Below are the code and all the weights of a small trained network. Each question names an input and a class and asks about switching units off, where a switched-off unit gives its printed mean instead of its output.

import numpy as np


def w(rows, s, z=0):
    codes = np.array(rows[::2]) - 128.0
    scale = np.full(codes.shape[1], s)
    scale[-1] = z or s
    return codes * scale


def f(y):
    return np.maximum(y, 0)


def log_softmax(a):
    a = a - a.max(-1, keepdims=True)
    return a - np.log(np.exp(a).sum(-1, keepdims=True))


def net(x, mask):
    res = np.array(x, float).reshape(1, 6) / 4 @ E
    y = f(res @ A[0][:, :-1].T + A[0][:, -1])
    res = res + np.where(mask, y, B[0][:, -1]) @ B[0][:, :-1]
    return log_softmax(res[-1] @ U[:, :-1].T + U[:, -1])


A, B = {}, {}
E = w([
[45,125,109],'x0',
[127,127,136],'x1',
[127,130,115],'x2',
[128,128,131],'x3',
[209,137,121],'x4',
[134,251,147],'x5',
],0.013)
A[0] = w([
[182,171,85,43],'neuron 1',
[180,58,139,205],'neuron 2',
[151,113,138,125],'neuron 3',
[122,252,162,254],'neuron 4',
[179,131,95,151],'neuron 5',
[45,68,180,64],'neuron 6',
[87,122,103,175],'neuron 7',
[104,186,147,130],'neuron 8',
[91,190,127,57],'neuron 9',
[133,72,134,228],'neuron 10',
[211,82,134,146],'neuron 11',
[145,179,117,235],'neuron 12',
[109,109,125,243],'neuron 13',
[51,191,166,98],'neuron 14',
[160,79,99,40],'neuron 15',
[162,56,140,254],'neuron 16',
[94,62,121,235],'neuron 17',
[184,142,120,40],'neuron 18',
[152,118,177,104],'neuron 19',
[102,100,91,79],'neuron 20',
[160,139,97,151],'neuron 21',
],0.016,0.0057)
B[0] = w([
[174,135,150,163],'neuron 1',
[110,173,50,209],'neuron 2',
[105,180,124,147],'neuron 3',
[125,191,205,254],'neuron 4',
[118,195,157,168],'neuron 5',
[98,62,130,200],'neuron 6',
[136,51,130,173],'neuron 7',
[112,214,126,177],'neuron 8',
[110,221,71,167],'neuron 9',
[136,76,70,198],'neuron 10',
[124,183,91,199],'neuron 11',
[117,113,208,191],'neuron 12',
[152,41,123,179],'neuron 13',
[78,154,51,190],'neuron 14',
[47,255,118,163],'neuron 15',
[131,143,30,217],'neuron 16',
[162,93,113,220],'neuron 17',
[145,174,137,156],'neuron 18',
[133,143,142,147],'neuron 19',
[87,33,152,161],'neuron 20',
[114,159,167,155],'neuron 21',
],0.0091,0.016)
U = w([
[179,58,24,254],'0',
[2,176,44,113],'1',
[14,143,215,218],'2',
[205,140,211,6],'3',
[53,22,99,14],'4',
],0.008,0.0069)

Each question gives the input, the list of numbers given to net, and the class t.
The units are the neurons (one row each of A and B). Each row of codes is followed by its name. A weight is (code - 128) times the scale printed after its matrix; where a second scale follows, it is the last column's (A, B and U).
mask holds one flag per neuron, in row order. A switched-off neuron (its flag False) gives its mean, the last column of its row in B, instead of its output. The means were averaged over made-up inputs and are rounded, as every weight is.
A unit's drop is (log p(t) with every unit on - log p(t) with that unit switched off) / (log p(t) with every unit on - log p(t) with every unit switched off).
The circuit of an input: a set's keep is (log p(t) with only the set's units on - log p(t) with every unit switched off) / (log p(t) with every unit on - log p(t) with every unit switched off). Starting from the 12 units with the biggest drops (on a tie, the unit counted first), units are removed one at a time, each time the one whose removal leaves the highest keep (on an exact tie, the one counted first), for as long as the keep stays at least 0.8.
circuit, biggest first: the units of the circuit, biggest drop first
most important unit: the unit with the biggest drop
k most important neurons: the k neurons with the biggest drops, biggest first
drop of u: that unit's drop, to one decimal
input [5,-2,-7,2,2,2], class 2: most important neuron	(neuron 16)
input [-1,-7,2,-8,-8,6], class 2: 2 most important neurons	(neuron 4; neuron 16)
input [-3,-6,4,-2,-3,1], class 2: circuit, biggest first	(neuron 16; neuron 2)
input [-1,2,-4,-1,-7,6], class 2: 3 most important neurons	(neuron 4; neuron 16; neuron 2)
input [7,6,-5,8,-5,-8], class 4: 2 most important neurons	(neuron 6; neuron 20)
input [-1,-8,-5,5,-2,5], class 2: circuit, biggest first	(neuron 4; neuron 16)
input [3,4,8,-8,1,2], class 2: circuit, biggest first	(neuron 16; neuron 2)
input [-8,6,1,-6,-6,1], class 2: circuit, biggest first	(neuron 16; neuron 14)
input [8,-1,-2,-3,1,-8], class 0: 2 most important neurons	(neuron 17; neuron 16)
input [-8,0,5,6,-7,0], class 0: circuit, biggest first	(neuron 4; neuron 15)
input [0,-2,-6,-7,6,6], class 3: circuit, biggest first	(neuron 1; neuron 2)
input [-3,-1,-2,5,-7,-7], class 0: 2 most important neurons	(neuron 16; neuron 17)
input [-1,-3,-3,-2,-5,-7], class 0: 2 most important neurons	(neuron 16; neuron 17)
input [-1,-7,7,-5,6,-4], class 1: most important unit	neuron 15
input [8,-5,5,-6,3,0], class 0: drop of neuron 4	0.2
input [-5,7,-2,-5,8,-3], class 1: drop of neuron 10	0.0
input [-5,0,-7,-1,1,-3], class 1: drop of neuron 15	0.5
